Here is a tiny trained network, its code and every weight. The questions are about switching its units off for an input and a class, where a switched-off unit gives its printed mean instead of its output.

import numpy as np


def w(rows, s, z=0):
    codes = np.array(rows[::2]) - 128.0
    scale = np.full(codes.shape[1], s)
    scale[-1] = z or s
    return codes * scale


def f(y):
    return y / 2 * (1 + np.tanh(0.7978845608 * (y + 0.044715 * y**3)))


def log_softmax(a):
    a = a - a.max(-1, keepdims=True)
    return a - np.log(np.exp(a).sum(-1, keepdims=True))


def net(x, mask):
    res = np.array(x, float).reshape(1, 6) / 4 @ E
    y = f(res @ A[0][:, :-1].T + A[0][:, -1])
    res = res + np.where(mask, y, B[0][:, -1]) @ B[0][:, :-1]
    return log_softmax(res[-1] @ U[:, :-1].T + U[:, -1])


A, B = {}, {}
E = w([
[190,113,228],'x0',
[217,140,37],'x1',
[128,130,128],'x2',
[128,125,128],'x3',
[128,126,127],'x4',
[126,3,122],'x5',
],0.0056)
A[0] = w([
[230,134,62,31],'neuron 1',
[123,130,127,119],'neuron 2',
[99,87,142,10],'neuron 3',
[42,143,54,33],'neuron 4',
[195,119,161,40],'neuron 5',
[162,120,107,70],'neuron 6',
[232,133,56,8],'neuron 7',
[190,128,82,55],'neuron 8',
[120,241,160,58],'neuron 9',
[138,128,125,118],'neuron 10',
[143,114,107,80],'neuron 11',
[45,132,40,3],'neuron 12',
[226,132,232,47],'neuron 13',
[68,135,72,64],'neuron 14',
[224,125,213,20],'neuron 15',
[128,251,141,22],'neuron 16',
[27,131,183,20],'neuron 17',
[32,128,180,47],'neuron 18',
[54,130,169,45],'neuron 19',
[107,121,106,80],'neuron 20',
[37,128,179,48],'neuron 21',
[130,62,112,40],'neuron 22',
[21,129,187,8],'neuron 23',
[43,140,53,27],'neuron 24',
[121,58,114,48],'neuron 25',
[127,52,112,39],'neuron 26',
[127,18,115,15],'neuron 27',
[135,85,113,67],'neuron 28',
[117,11,121,4],'neuron 29',
[130,255,134,18],'neuron 30',
[60,136,68,45],'neuron 31',
],0.0088,0.0047)
B[0] = w([
[245,104,201,217],'neuron 1',
[129,123,133,109],'neuron 2',
[154,104,112,32],'neuron 3',
[84,84,226,138],'neuron 4',
[118,89,206,70],'neuron 5',
[144,101,166,64],'neuron 6',
[244,113,197,203],'neuron 7',
[186,88,186,124],'neuron 8',
[81,39,60,218],'neuron 9',
[130,122,137,110],'neuron 10',
[133,102,157,64],'neuron 11',
[85,80,243,125],'neuron 12',
[48,84,238,248],'neuron 13',
[97,96,196,109],'neuron 14',
[74,78,232,166],'neuron 15',
[120,17,76,195],'neuron 16',
[232,102,168,178],'neuron 17',
[236,120,160,198],'neuron 18',
[197,113,155,125],'neuron 19',
[121,113,149,58],'neuron 20',
[226,121,155,187],'neuron 21',
[115,83,120,91],'neuron 22',
[242,101,167,185],'neuron 23',
[84,84,226,130],'neuron 24',
[108,88,104,110],'neuron 25',
[109,78,108,115],'neuron 26',
[95,51,87,186],'neuron 27',
[122,92,133,76],'neuron 28',
[84,63,65,196],'neuron 29',
[130,1,87,202],'neuron 30',
[94,97,201,102],'neuron 31',
],0.024,0.0011)
U = w([
[254,99,135,102],'0',
[138,121,101,215],'1',
[129,119,103,210],'2',
[130,25,45,78],'3',
[81,121,195,77],'4',
[149,134,96,180],'5',
[140,152,93,4],'6',
],0.0078,0.017)

Each question gives the input, the list of numbers given to net, and the class t.
The units are the neurons (one row each of A and B). Each row of codes is followed by its name. A weight is (code - 128) times the scale printed after its matrix; where a second scale follows, it is the last column's (A, B and U).
mask holds one flag per neuron, in row order. A switched-off neuron (its flag False) gives its mean, the last column of its row in B, instead of its output. The means were averaged over made-up inputs and are rounded, as every weight is.
A unit's drop is (log p(t) with every unit on - log p(t) with that unit switched off) / (log p(t) with every unit on - log p(t) with every unit switched off).
The circuit of an input: a set's keep is (log p(t) with only the set's units on - log p(t) with every unit switched off) / (log p(t) with every unit on - log p(t) with every unit switched off). Starting from the 12 units with the biggest drops (on a tie, the unit counted first), units are removed one at a time, each time the one whose removal leaves the highest keep (on an exact tie, the one counted first), for as long as the keep stays at least 0.8.
units of the circuit, in order: the units of the circuit, biggest drop first
top k neurons: the k neurons with the biggest drops, biggest first
drop of u: that unit's drop, to one decimal
input [0,5,5,-4,2,7], class 3: units of the circuit, in order	[neuron 27; neuron 29]
input [6,-3,-1,-2,-4,-4], class 4: units of the circuit, in order	[neuron 13]
input [-6,6,2,-3,6,-5], class 0: top 3 neurons	[neuron 1; neuron 7; neuron 8]
input [5,-5,3,5,1,7], class 3: units of the circuit, in order	[neuron 29; neuron 27]
input [7,-2,-3,0,-6,-7], class 3: units of the circuit, in order	[neuron 9; neuron 16]
input [-8,-7,-6,-4,-4,-3], class 4: units of the circuit, in order	[neuron 4; neuron 24]
input [-4,2,-1,1,5,-6], class 3: units of the circuit, in order	[neuron 30; neuron 16]
input [-3,-3,0,4,-8,8], class 3: units of the circuit, in order	[neuron 29; neuron 27]
input [-3,6,-5,1,-1,8], class 3: units of the circuit, in order	[neuron 27; neuron 29]
input [8,-6,-2,-1,5,-3], class 4: drop of neuron 15	0.4
input [-7,4,0,2,2,6], class 4: drop of neuron 12	0.3
input [-5,-6,-5,6,7,-7], class 3: drop of neuron 16	0.5
